Below are the code and all the weights of a small trained network. Each question names an input and a class and asks about switching units off, where a switched-off unit gives its printed mean instead of its output.

import numpy as np


def w(rows, s, z=0):
    codes = np.array(rows[::2]) - 128.0
    scale = np.full(codes.shape[1], s)
    scale[-1] = z or s
    return codes * scale


def norm(h):
    return h / np.sqrt((h * h).mean(-1, keepdims=True) + 1e-5)


def f(y):
    return y / 2 * (1 + np.tanh(0.7978845608 * (y + 0.044715 * y**3)))


def log_softmax(a):
    a = a - a.max(-1, keepdims=True)
    return a - np.log(np.exp(a).sum(-1, keepdims=True))


def net(x, mask):
    res = np.array(x, float).reshape(1, 8) / 4 @ E
    u = 0
    for l in range(4):
        y = f(norm(res) @ A[l][:, :-1].T + A[l][:, -1])
        res = res + np.where(mask[u : u + 9], y, B[l][:, -1]) @ B[l][:, :-1]
        u += 9
    return log_softmax(norm(res)[-1] @ U[:, :-1].T + U[:, -1])


A, B = {}, {}
E = w([
[91,119,206,168,79,8,158,105,135],'x0',
[128,129,127,126,128,130,129,120,129],'x1',
[125,129,126,128,130,127,128,128,127],'x2',
[143,20,131,164,210,112,150,100,45],'x3',
[57,154,183,238,180,207,136,128,173],'x4',
[219,222,129,179,159,109,171,102,88],'x5',
[128,163,248,57,194,129,23,66,84],'x6',
[129,127,130,132,129,129,126,133,125],'x7',
],0.012)
A[0] = w([
[36,8,135,65,104,147,116,148,205,1],'0.n1',
[173,91,94,49,142,79,159,133,101,116],'0.n2',
[165,126,42,67,186,255,124,126,147,44],'0.n3',
[136,187,135,103,44,142,99,187,221,7],'0.n4',
[160,199,105,153,153,98,149,97,139,38],'0.n5',
[109,190,161,105,142,112,54,130,128,61],'0.n6',
[75,106,153,194,188,168,167,126,90,109],'0.n7',
[128,130,29,156,86,127,153,145,170,67],'0.n8',
[128,81,46,164,96,130,193,100,180,48],'0.n9',
],0.0092,0.0097)
B[0] = w([
[60,76,152,160,65,115,7,185,74,200],'0.n1',
[133,101,85,122,106,159,93,63,213,240],'0.n2',
[133,163,81,167,190,81,38,238,78,255],'0.n3',
[48,172,61,102,114,157,134,43,62,165],'0.n4',
[144,172,115,189,86,148,99,105,73,131],'0.n5',
[98,101,141,112,148,177,162,68,67,158],'0.n6',
[154,93,74,102,126,133,106,78,207,210],'0.n7',
[157,103,234,66,144,196,150,176,93,209],'0.n8',
[107,121,205,82,126,174,173,180,78,200],'0.n9',
],0.012,0.0044)
A[1] = w([
[208,190,133,150,158,145,185,85,121,76],'1.n1',
[219,168,148,150,152,112,186,148,117,69],'1.n2',
[154,2,90,151,207,97,164,101,101,2],'1.n3',
[119,129,146,135,130,94,158,109,137,38],'1.n4',
[76,104,197,146,69,40,181,54,129,83],'1.n5',
[86,152,136,212,161,154,128,128,220,53],'1.n6',
[72,121,176,171,71,4,182,119,157,93],'1.n7',
[225,190,102,180,204,108,199,101,121,97],'1.n8',
[246,218,124,185,138,125,170,111,92,72],'1.n9',
],0.0097,0.0086)
B[1] = w([
[94,105,181,131,39,138,83,137,127,188],'1.n1',
[49,92,137,75,57,142,106,184,113,169],'1.n2',
[109,68,75,187,172,128,182,21,72,191],'1.n3',
[120,165,114,119,106,107,131,199,149,106],'1.n4',
[170,176,66,132,224,107,98,179,102,252],'1.n5',
[197,103,130,144,105,117,130,103,248,169],'1.n6',
[172,178,37,131,228,156,82,253,107,254],'1.n7',
[32,100,140,159,64,80,71,156,106,245],'1.n8',
[66,57,163,145,63,104,48,150,90,237],'1.n9',
],0.011,0.0042)
A[2] = w([
[183,97,72,63,79,87,139,126,119,8],'2.n1',
[132,132,106,153,145,115,139,154,114,32],'2.n2',
[84,252,110,91,75,152,123,155,163,11],'2.n3',
[126,200,129,124,72,121,134,128,133,49],'2.n4',
[110,124,161,193,156,175,148,143,185,64],'2.n5',
[166,139,105,115,91,95,133,101,92,43],'2.n6',
[132,161,130,103,108,138,136,134,189,26],'2.n7',
[78,69,126,104,113,129,111,148,159,35],'2.n8',
[124,106,115,164,99,139,254,177,115,4],'2.n9',
],0.015,0.0038)
B[2] = w([
[181,184,156,215,99,157,115,101,247,229],'2.n1',
[118,159,133,117,171,163,155,143,128,163],'2.n2',
[139,30,87,182,193,95,184,94,87,254],'2.n3',
[95,23,120,151,154,86,149,92,104,158],'2.n4',
[192,180,108,129,58,126,113,100,187,196],'2.n5',
[108,119,115,119,77,113,115,118,180,146],'2.n6',
[137,79,123,107,137,151,117,68,125,130],'2.n7',
[79,209,142,157,70,46,156,99,124,237],'2.n8',
[126,150,207,15,77,161,192,170,114,207],'2.n9',
],0.013,0.0047)
A[3] = w([
[170,149,214,63,224,130,98,61,114,125],'3.n1',
[106,65,105,118,165,119,190,56,84,24],'3.n2',
[115,121,188,108,99,87,149,81,165,56],'3.n3',
[111,157,160,92,177,38,167,132,158,77],'3.n4',
[60,88,143,154,101,131,101,148,129,46],'3.n5',
[131,161,254,23,180,161,114,46,95,36],'3.n6',
[79,158,112,143,127,167,149,97,112,96],'3.n7',
[72,55,82,146,167,128,181,23,95,2],'3.n8',
[160,161,130,154,123,111,145,135,102,50],'3.n9',
],0.0094,0.0044)
B[3] = w([
[125,114,225,90,76,198,255,232,159,252],'3.n1',
[190,66,117,152,152,110,187,88,98,188],'3.n2',
[144,129,50,153,172,134,152,202,172,157],'3.n3',
[162,133,36,120,148,185,94,200,102,122],'3.n4',
[87,117,131,96,97,85,96,93,116,213],'3.n5',
[102,164,196,72,44,150,244,193,136,221],'3.n6',
[134,113,31,86,124,60,142,84,115,119],'3.n7',
[142,106,146,98,155,113,194,38,44,235],'3.n8',
[101,94,149,136,120,130,117,207,125,100],'3.n9',
],0.0085,0.0035)
U = w([
[43,103,147,145,58,90,63,139,102,110],'0',
[132,123,175,78,107,178,228,185,128,144],'1',
[173,161,81,148,223,134,84,206,115,168],'2',
[132,66,103,144,161,119,189,56,101,213],'3',
[186,151,125,149,100,134,119,66,251,7],'4',
],0.017,0.0016)

Each question gives the input, the list of numbers given to net, and the class t.
The units are the neurons (one row each of A and B). Each row of codes is followed by its name. A weight is (code - 128) times the scale printed after its matrix; where a second scale follows, it is the last column's (A, B and U).
mask holds one flag per neuron, layer by layer. A switched-off neuron (its flag False) gives its mean, the last column of its row in B, instead of its output. The means were averaged over made-up inputs and are rounded, as every weight is.
A unit's drop is (log p(t) with every unit on - log p(t) with that unit switched off) / (log p(t) with every unit on - log p(t) with every unit switched off).
The circuit of an input: a set's keep is (log p(t) with only the set's units on - log p(t) with every unit switched off) / (log p(t) with every unit on - log p(t) with every unit switched off). Starting from the 12 units with the biggest drops (on a tie, the unit counted first), units are removed one at a time, each time the one whose removal leaves the highest keep (on an exact tie, the one counted first), for as long as the keep stays at least 0.8.
units of the circuit, in order: the units of the circuit, biggest drop first
unit that matters most: the unit with the biggest drop
k most important neurons: the k neurons with the biggest drops, biggest first
k most important neurons of layer l: the k neurons of layer l with the biggest drops, biggest first
input [8,6,-4,3,-1,4,-7,5], class 2: units of the circuit, in order => 1.n7
input [-1,-1,0,7,8,-3,0,3], class 4: units of the circuit, in order => 2.n5; 1.n6
input [4,-6,0,5,-8,7,6,-7], class 4: units of the circuit, in order => 0.n2; 2.n1
input [6,0,-1,1,6,-2,3,-8], class 2: 2 most important neurons => 1.n5; 1.n7
input [8,-8,6,-6,-3,-7,-8,-7], class 1: 2 most important neurons of layer 0 => 0.n8; 0.n9
input [3,-5,-1,1,-5,-3,-4,2], class 4: 2 most important neurons => 2.n1; 0.n2
input [2,-4,-7,8,-4,-7,2,5], class 3: 3 most important neurons => 1.n3; 0.n3; 3.n8
input [-5,7,3,-2,6,6,-5,8], class 0: units of the circuit, in order => 1.n8; 1.n9
input [-4,-6,-7,6,7,3,-5,4], class 4: 4 most important neurons => 2.n5; 0.n7; 1.n6; 2.n3
input [8,8,1,7,0,-5,3,-4], class 2: units of the circuit, in order => 1.n7; 1.n5
input [-4,7,6,5,1,4,-3,5], class 3: 4 most important neurons => 1.n3; 0.n7; 3.n8; 1.n7
input [2,1,6,1,-5,-4,-4,3], class 4: 2 most important neurons of layer 0 => 0.n2; 0.n3
input [4,-7,-6,-7,5,4,-5,-1], class 3: 2 most important neurons => 2.n3; 0.n4
input [5,1,5,-7,0,-1,5,-1], class 3: unit that matters most => 2.n3
input [2,-2,4,-6,7,4,-8,-3], class 1: 2 most important neurons => 2.n9; 0.n8
input [-3,-8,-8,-2,-4,0,-1,1], class 4: 3 most important neurons => 2.n1; 0.n2; 1.n7
input [1,4,0,4,1,6,-8,-6], class 1: 2 most important neurons => 0.n9; 2.n9
input [6,-6,8,-3,2,5,2,4], class 2: 3 most important neurons => 1.n7; 1.n5; 0.n3
input [-1,0,2,-1,-5,-4,-2,-2], class 4: 2 most important neurons of layer 0 => 0.n2; 0.n3
input [5,6,-4,-4,-7,-6,-6,2], class 4: units of the circuit, in order => 2.n1
input [-1,-6,2,-5,-3,-4,1,5], class 3: units of the circuit, in order => 2.n3; 0.n4
input [6,-7,-1,2,-6,5,7,2], class 1: 2 most important neurons => 3.n1; 3.n6
input [3,5,-2,3,4,5,1,0], class 0: 2 most important neurons => 1.n8; 0.n2
input [2,-4,-1,1,8,-4,-8,-2], class 1: 4 most important neurons => 2.n9; 0.n9; 0.n2; 0.n8
input [-1,-1,2,-7,2,7,1,2], class 0: 2 most important neurons of layer 0 => 0.n2; 0.n1
input [3,-7,6,-2,-8,8,-3,2], class 0: 4 most important neurons of layer 1 => 1.n9; 1.n8; 1.n2; 1.n1
